Below is a small trained network, with its code and all its weights. Each question gives an input and a target symbol and asks what happens when units are switched off, that is, made to give their printed mean instead of their output.

import numpy as np


def w(rows, s, z=0):
    codes = np.array(rows[::2]) - 128.0
    scale = np.full(codes.shape[1], s)
    scale[-1] = z or s
    return codes * scale


def norm(h):
    return h / np.sqrt((h * h).mean(-1, keepdims=True) + 1e-5)


def f(y):
    return np.maximum(y, 0)


def softmax(a):
    e = np.exp(a - a.max(-1, keepdims=True))
    return e / e.sum(-1, keepdims=True)


def log_softmax(a):
    a = a - a.max(-1, keepdims=True)
    return a - np.log(np.exp(a).sum(-1, keepdims=True))


def net(x, mask):
    ids = ['ΓΩαδεμξπστψ'.index(c) for c in x.split()]
    T = len(ids)
    res = E[ids] + P[:T]
    r = norm(res)
    for j in range(2):
        rows = slice(3 * j, 3 * j + 3)
        q, k, v = (r @ M[0][rows].T for M in (Q, K, V))
        z = softmax(np.where(np.tri(T) > 0, q @ k.T / 3**0.5, -1e9)) @ v
        o = O[0][rows]
        res = res + np.where(mask[j], z, o[:, -1]) @ o[:, :-1]
    y = f(norm(res) @ A[0][:, :-1].T + A[0][:, -1])
    res = res + np.where(mask[2:14], y, B[0][:, -1]) @ B[0][:, :-1]
    return log_softmax(norm(res)[-1] @ U[:, :-1].T + U[:, -1])


Q, K, V, O, A, B = {}, {}, {}, {}, {}, {}
E = w([
[123,13,51,190,198],'Γ',
[170,157,233,77,20],'Ω',
[97,30,202,115,57],'α',
[52,124,170,101,158],'δ',
[255,185,212,230,172],'ε',
[194,25,109,80,96],'μ',
[205,161,98,49,254],'ξ',
[128,87,194,151,53],'π',
[130,244,168,37,66],'σ',
[146,146,4,152,50],'τ',
[37,149,167,72,163],'ψ',
],0.0068)
P = w([
[121,99,102,201,140],'0',
[155,163,216,92,23],'1',
[167,138,186,85,88],'2',
[136,136,162,82,127],'3',
[106,129,110,89,143],'4',
[78,150,128,48,124],'5',
[69,98,108,37,140],'6',
[6,119,120,21,147],'7',
],0.0027)
Q[0] = w([
[117,56,106,7,105],'H1',
[144,113,159,135,162],'H1',
[85,135,118,145,109],'H1',
[126,110,149,107,124],'H2',
[157,125,112,119,129],'H2',
[145,122,144,143,155],'H2',
],0.018)
K[0] = w([
[144,103,24,6,132],'H1',
[164,146,149,128,131],'H1',
[140,139,91,148,110],'H1',
[132,148,119,153,158],'H2',
[90,128,140,132,131],'H2',
[111,120,98,134,97],'H2',
],0.015)
V[0] = w([
[98,134,24,108,82],'H1',
[124,63,142,72,47],'H1',
[79,177,145,217,83],'H1',
[250,123,89,93,129],'H2',
[170,220,177,202,165],'H2',
[77,193,52,97,66],'H2',
],0.016)
O[0] = w([
[188,21,113,130,172,208],'H1',
[49,47,61,94,83,253],'H1',
[172,146,114,225,50,8],'H1',
[194,206,38,80,104,150],'H2',
[133,149,82,251,180,89],'H2',
[233,48,165,157,65,132],'H2',
],0.011,0.0062)
A[0] = w([
[104,52,90,136,124,71],'N1',
[97,18,64,129,206,233],'N2',
[111,158,156,68,65,114],'N3',
[140,166,200,54,74,84],'N4',
[102,44,116,131,104,16],'N5',
[133,93,174,83,109,125],'N6',
[59,65,107,247,199,98],'N7',
[208,149,184,66,254,128],'N8',
[38,161,113,110,173,82],'N9',
[178,154,103,169,121,77],'N10',
[92,174,178,151,16,108],'N11',
[172,103,21,122,196,254],'N12',
],0.0078,0.0019)
B[0] = w([
[85,120,81,193,106,187],'N1',
[141,206,30,219,181,254],'N2',
[182,102,172,126,132,165],'N3',
[191,97,140,90,160,162],'N4',
[84,72,74,197,114,185],'N5',
[172,77,93,140,192,179],'N6',
[134,249,132,176,139,165],'N7',
[186,81,157,218,248,176],'N8',
[149,196,192,159,177,180],'N9',
[174,141,84,139,130,140],'N10',
[177,140,176,20,55,159],'N11',
[201,151,76,103,66,209],'N12',
],0.012,0.008)
U = w([
[121,214,97,192,141,2],'Γ',
[126,130,117,8,70,99],'Ω',
[87,64,198,171,128,207],'α',
[70,133,159,155,102,113],'δ',
[171,254,124,134,121,186],'ε',
[57,95,93,41,124,163],'μ',
[203,137,167,90,234,53],'ξ',
[89,135,125,130,37,114],'π',
[253,58,145,107,64,95],'σ',
[224,71,86,190,89,176],'τ',
[65,78,228,205,141,64],'ψ',
],0.0081,0.0041)

Each question gives the input, a string of symbols that net reads in full, and the target symbol t.
The units are the heads (3 rows each of Q, K, V and O) and the neurons (one row each of A and B). Each row of codes is followed by its name. A weight is (code - 128) times the scale printed after its matrix; where a second scale follows, it is the last column's (O, A, B and U).
mask holds one flag per unit, heads first, then neurons. A switched-off unit (its flag False) gives its mean, the last column of its rows in O or B, instead of its output. The means were averaged over made-up inputs and are rounded, as every weight is.
A unit's drop is (log p(t) with every unit on - log p(t) with that unit switched off) / (log p(t) with every unit on - log p(t) with every unit switched off).
The circuit of an input: a set's keep is (log p(t) with only the set's units on - log p(t) with every unit switched off) / (log p(t) with every unit on - log p(t) with every unit switched off). Starting from the 12 units with the biggest drops (on a tie, the unit counted first), units are removed one at a time, each time the one whose removal leaves the highest keep (on an exact tie, the one counted first), for as long as the keep stays at least 0.8.
circuit, biggest first: the units of the circuit, biggest drop first
top k neurons: the k neurons with the biggest drops, biggest first
which heads matter: for each layer, one digit per head in row order, 1 if its drop is at least 0.15 and else 0, layers parted by /
drop when u is switched off: that unit's drop, to one decimal
input π ψ μ Ω π, target μ: circuit, biggest first -> [H1]
input τ σ τ δ σ μ δ ε, target ε: which heads matter -> 10
input σ ξ ψ Γ, target ξ: which heads matter -> 10
input ε ψ σ σ α, target ε: circuit, biggest first -> [H2, N7]
input Ω ψ ψ Γ τ ψ σ ψ, target τ: which heads matter -> 10
input Γ Γ α, target ξ: which heads matter -> 11
input σ ε σ Γ, target ε: which heads matter -> 11
input π δ ψ ψ, target ψ: which heads matter -> 01
input δ δ μ α, target μ: which heads matter -> 10
input α ψ π σ σ τ ψ, target τ: which heads matter -> 10
input ξ ψ Γ π δ, target ξ: top 2 neurons -> [N8, N2]
input Ω Γ ψ τ ξ Γ Γ ψ, target ξ: which heads matter -> 11
input Ω ξ ψ α Ω, target ξ: circuit, biggest first -> [H1, N8]
input α Γ σ ψ ξ Γ, target ξ: circuit, biggest first -> [H1]
input ξ ε ε Γ, target ε: which heads matter -> 01
input ε σ ψ σ Γ τ ψ σ, target τ: which heads matter -> 10
input Ω σ α μ Γ, target μ: which heads matter -> 11
input τ ε α Γ ξ σ σ, target ξ: top 2 neurons -> [N8, N2]
input Γ ψ σ, target σ: drop when H1 is switched off -> 0.7
input μ π α, target μ: drop when N11 is switched off -> 0.0
input μ ε ξ σ ξ ε, target ε: drop when H2 is switched off -> 0.1
input τ τ τ, target σ: drop when H2 is switched off -> 0.8
input Γ ψ δ ψ μ, target μ: top neuron -> [N8]
